Below is a small trained network, with its code and all its weights. Each question gives an input and a class and asks what happens when units are switched off, that is, made to give their printed mean instead of their output.

import numpy as np


def w(rows, s, z=0):
    codes = np.array(rows[::2]) - 128.0
    scale = np.full(codes.shape[1], s)
    scale[-1] = z or s
    return codes * scale


def f(y):
    return y / 2 * (1 + np.tanh(0.7978845608 * (y + 0.044715 * y**3)))


def log_softmax(a):
    a = a - a.max(-1, keepdims=True)
    return a - np.log(np.exp(a).sum(-1, keepdims=True))


def net(x, mask):
    res = np.array(x, float).reshape(1, 7) / 4 @ E
    y = f(res @ A[0][:, :-1].T + A[0][:, -1])
    res = res + np.where(mask, y, B[0][:, -1]) @ B[0][:, :-1]
    return log_softmax(res[-1] @ U[:, :-1].T + U[:, -1])


A, B = {}, {}
E = w([
[123,119,131],'x0',
[120,125,130],'x1',
[140,141,120],'x2',
[2,192,67],'x3',
[139,138,122],'x4',
[105,209,227],'x5',
[145,143,117],'x6',
],0.0054)
A[0] = w([
[144,72,50,4],'neuron 1',
[36,193,69,103],'neuron 2',
[105,212,244,90],'neuron 3',
[138,83,71,49],'neuron 4',
[171,100,157,52],'neuron 5',
[211,85,183,58],'neuron 6',
],0.011,0.0027)
B[0] = w([
[77,207,50,164],'neuron 1',
[159,174,231,255],'neuron 2',
[105,133,4,245],'neuron 3',
[107,162,80,149],'neuron 4',
[113,181,149,148],'neuron 5',
[70,215,202,222],'neuron 6',
],0.017,0.0037)
U = w([
[166,93,124,254],'0',
[148,161,219,44],'1',
[121,130,2,55],'2',
],0.0084,0.0065)

Each question gives the input, the list of numbers given to net, and the class t.
The units are the neurons (one row each of A and B). Each row of codes is followed by its name. A weight is (code - 128) times the scale printed after its matrix; where a second scale follows, it is the last column's (A, B and U).
mask holds one flag per neuron, in row order. A switched-off neuron (its flag False) gives its mean, the last column of its row in B, instead of its output. The means were averaged over made-up inputs and are rounded, as every weight is.
A unit's drop is (log p(t) with every unit on - log p(t) with that unit switched off) / (log p(t) with every unit on - log p(t) with every unit switched off).
most important unit: the unit with the biggest drop
top k neurons: the k neurons with the biggest drops, biggest first
drop of u: that unit's drop, to one decimal
input [0,4,6,-3,-5,-7,-5], class 2: most important unit : neuron 1
input [-5,2,3,-8,-5,-6,-2], class 1: top 3 neurons : (neuron 6; neuron 3; neuron 5)
input [-2,2,4,-4,5,-7,4], class 2: top 3 neurons : (neuron 1; neuron 2; neuron 4)
input [-8,1,5,5,1,-4,1], class 1: top 2 neurons : (neuron 2; neuron 3)
input [2,-6,-5,-1,1,7,-2], class 2: top 2 neurons : (neuron 3; neuron 2)
input [-7,2,-8,-5,-3,7,4], class 2: top 2 neurons : (neuron 3; neuron 2)
input [4,0,-1,1,-8,5,1], class 2: top 3 neurons : (neuron 3; neuron 2; neuron 6)
input [-1,-5,8,-5,-3,-8,3], class 2: top 3 neurons : (neuron 1; neuron 2; neuron 4)
input [-8,-8,3,7,-5,8,-5], class 2: top 2 neurons : (neuron 3; neuron 6)
input [2,-6,-5,-5,-3,8,-4], class 2: top 2 neurons : (neuron 3; neuron 2)
input [-5,8,-7,8,5,0,-4], class 1: drop of neuron 2 : 0.8
input [0,-8,-2,-8,-3,-8,-3], class 1: drop of neuron 5 : 0.2
input [-7,5,2,-8,1,-8,6], class 1: drop of neuron 1 : -0.4
input [-8,5,4,-8,-7,-5,7], class 1: top neuron : (neuron 6)
input [7,-1,0,-8,-5,-6,0], class 1: drop of neuron 6 : 1.1
input [-4,-2,-8,7,4,-7,5], class 1: top 2 neurons : (neuron 2; neuron 3)
